Here is a tiny trained network, its code and every weight. The questions are about switching its units off for an input and a class, where a switched-off unit gives its printed mean instead of its output.

import numpy as np


def w(rows, s, z=0):
    codes = np.array(rows[::2]) - 128.0
    scale = np.full(codes.shape[1], s)
    scale[-1] = z or s
    return codes * scale


def norm(h):
    return h / np.sqrt((h * h).mean(-1, keepdims=True) + 1e-5)


def f(y):
    return y / 2 * (1 + np.tanh(0.7978845608 * (y + 0.044715 * y**3)))


def log_softmax(a):
    a = a - a.max(-1, keepdims=True)
    return a - np.log(np.exp(a).sum(-1, keepdims=True))


def net(x, mask):
    res = np.array(x, float).reshape(1, 4) / 4 @ E
    u = 0
    for l in range(3):
        y = f(norm(res) @ A[l][:, :-1].T + A[l][:, -1])
        res = res + np.where(mask[u : u + 6], y, B[l][:, -1]) @ B[l][:, :-1]
        u += 6
    return log_softmax(norm(res)[-1] @ U[:, :-1].T + U[:, -1])


A, B = {}, {}
E = w([
[181,221,237,202,108,42,102,173],'x0',
[126,122,58,182,173,103,70,168],'x1',
[14,81,180,74,255,118,63,204],'x2',
[31,102,161,137,24,236,204,169],'x3',
],0.0068)
A[0] = w([
[153,124,107,156,69,114,173,163,69],'L0N1',
[149,165,96,186,72,172,159,141,5],'L0N2',
[129,138,125,90,188,156,12,227,213],'L0N3',
[165,90,119,195,197,198,189,137,66],'L0N4',
[102,65,132,1,93,141,217,58,188],'L0N5',
[94,173,96,108,104,156,137,57,114],'L0N6',
],0.008,0.0028)
B[0] = w([
[106,127,154,102,147,196,39,110,150],'L0N1',
[96,141,158,114,139,158,77,131,161],'L0N2',
[177,220,140,97,35,78,117,160,253],'L0N3',
[158,168,88,144,149,176,126,92,127],'L0N4',
[114,120,233,102,148,130,124,111,233],'L0N5',
[125,249,110,189,133,118,143,132,150],'L0N6',
],0.011,0.0066)
A[1] = w([
[167,122,161,236,74,128,82,175,127],'L1N1',
[91,142,113,182,69,223,221,160,98],'L1N2',
[108,177,96,121,131,207,46,81,187],'L1N3',
[92,86,111,107,182,38,109,186,99],'L1N4',
[178,105,128,153,106,50,2,77,254],'L1N5',
[111,115,140,114,26,227,134,128,101],'L1N6',
],0.0084,0.0023)
B[1] = w([
[74,80,166,34,117,111,163,160,196],'L1N1',
[215,128,113,72,70,170,2,104,168],'L1N2',
[170,164,142,76,123,33,172,182,183],'L1N3',
[193,83,242,143,115,119,91,178,160],'L1N4',
[116,56,122,201,91,133,142,185,254],'L1N5',
[205,160,147,50,222,145,47,62,194],'L1N6',
],0.0087,0.0076)
A[2] = w([
[129,127,76,149,137,112,187,129,93],'L2N1',
[140,85,92,200,163,129,195,183,222],'L2N2',
[85,150,187,88,149,229,158,139,152],'L2N3',
[223,125,168,185,110,110,174,2,214],'L2N4',
[127,93,222,149,103,106,77,235,249],'L2N5',
[90,92,173,153,173,57,63,191,201],'L2N6',
],0.0078,0.002)
B[2] = w([
[148,70,61,194,104,93,109,159,124],'L2N1',
[116,212,149,156,154,174,110,59,142],'L2N2',
[156,145,100,191,189,94,116,4,163],'L2N3',
[95,142,129,116,91,101,162,176,158],'L2N4',
[145,119,88,65,133,112,141,166,252],'L2N5',
[129,191,144,120,65,163,145,174,193],'L2N6',
],0.012,0.013)
U = w([
[140,143,41,210,108,121,140,115,105],'0',
[56,139,177,143,176,163,175,66,114],'1',
[113,131,96,132,126,202,115,116,2],'2',
[156,167,175,18,156,177,51,59,172],'3',
[87,14,103,148,173,136,103,136,12],'4',
[64,94,119,179,170,208,137,148,11],'5',
[133,172,135,77,68,105,160,251,213],'6',
],0.013,0.0051)

Each question gives the input, the list of numbers given to net, and the class t.
The units are the neurons (one row each of A and B). Each row of codes is followed by its name. A weight is (code - 128) times the scale printed after its matrix; where a second scale follows, it is the last column's (A, B and U).
mask holds one flag per neuron, layer by layer. A switched-off neuron (its flag False) gives its mean, the last column of its row in B, instead of its output. The means were averaged over made-up inputs and are rounded, as every weight is.
A unit's drop is (log p(t) with every unit on - log p(t) with that unit switched off) / (log p(t) with every unit on - log p(t) with every unit switched off).
The circuit of an input: a set's keep is (log p(t) with only the set's units on - log p(t) with every unit switched off) / (log p(t) with every unit on - log p(t) with every unit switched off). Starting from the 12 units with the biggest drops (on a tie, the unit counted first), units are removed one at a time, each time the one whose removal leaves the highest keep (on an exact tie, the one counted first), for as long as the keep stays at least 0.8.
circuit, biggest first: the units of the circuit, biggest drop first
most important unit: the unit with the biggest drop
k most important neurons: the k neurons with the biggest drops, biggest first
k most important neurons of layer l: the k neurons of layer l with the biggest drops, biggest first
drop of u: that unit's drop, to one decimal
input [5,0,-8,2], class 3: circuit, biggest first	L1N6; L0N1
input [2,-2,-6,-8], class 0: 2 most important neurons	L0N5; L0N3
input [-6,-2,8,2], class 3: circuit, biggest first	L2N3
input [-2,-8,5,7], class 1: 3 most important neurons	L0N5; L0N3; L2N3
input [-5,-6,-1,2], class 1: 4 most important neurons	L0N5; L0N3; L2N5; L2N3
input [-7,-1,4,-4], class 6: 2 most important neurons	L1N6; L0N3
input [1,4,-5,-7], class 0: 4 most important neurons	L0N5; L2N2; L0N3; L1N5
input [-7,-7,7,-7], class 6: 2 most important neurons of layer 0	L0N3; L0N1
input [-2,-4,-3,-6], class 0: 2 most important neurons of layer 0	L0N3; L0N2
input [-2,-8,-3,-5], class 1: 2 most important neurons of layer 0	L0N5; L0N3
input [4,-5,-8,1], class 3: 2 most important neurons of layer 0	L0N3; L0N1
input [-1,0,-1,-4], class 0: 4 most important neurons of layer 0	L0N5; L0N2; L0N1; L0N3
input [4,6,-7,4], class 3: 2 most important neurons	L1N6; L0N3
input [1,6,-8,4], class 3: most important unit	L1N6
input [-7,-6,7,-8], class 6: drop of L0N6	0.0
input [1,-4,0,0], class 1: drop of L1N4	0.1
input [-5,-8,5,1], class 1: drop of L1N2	0.2
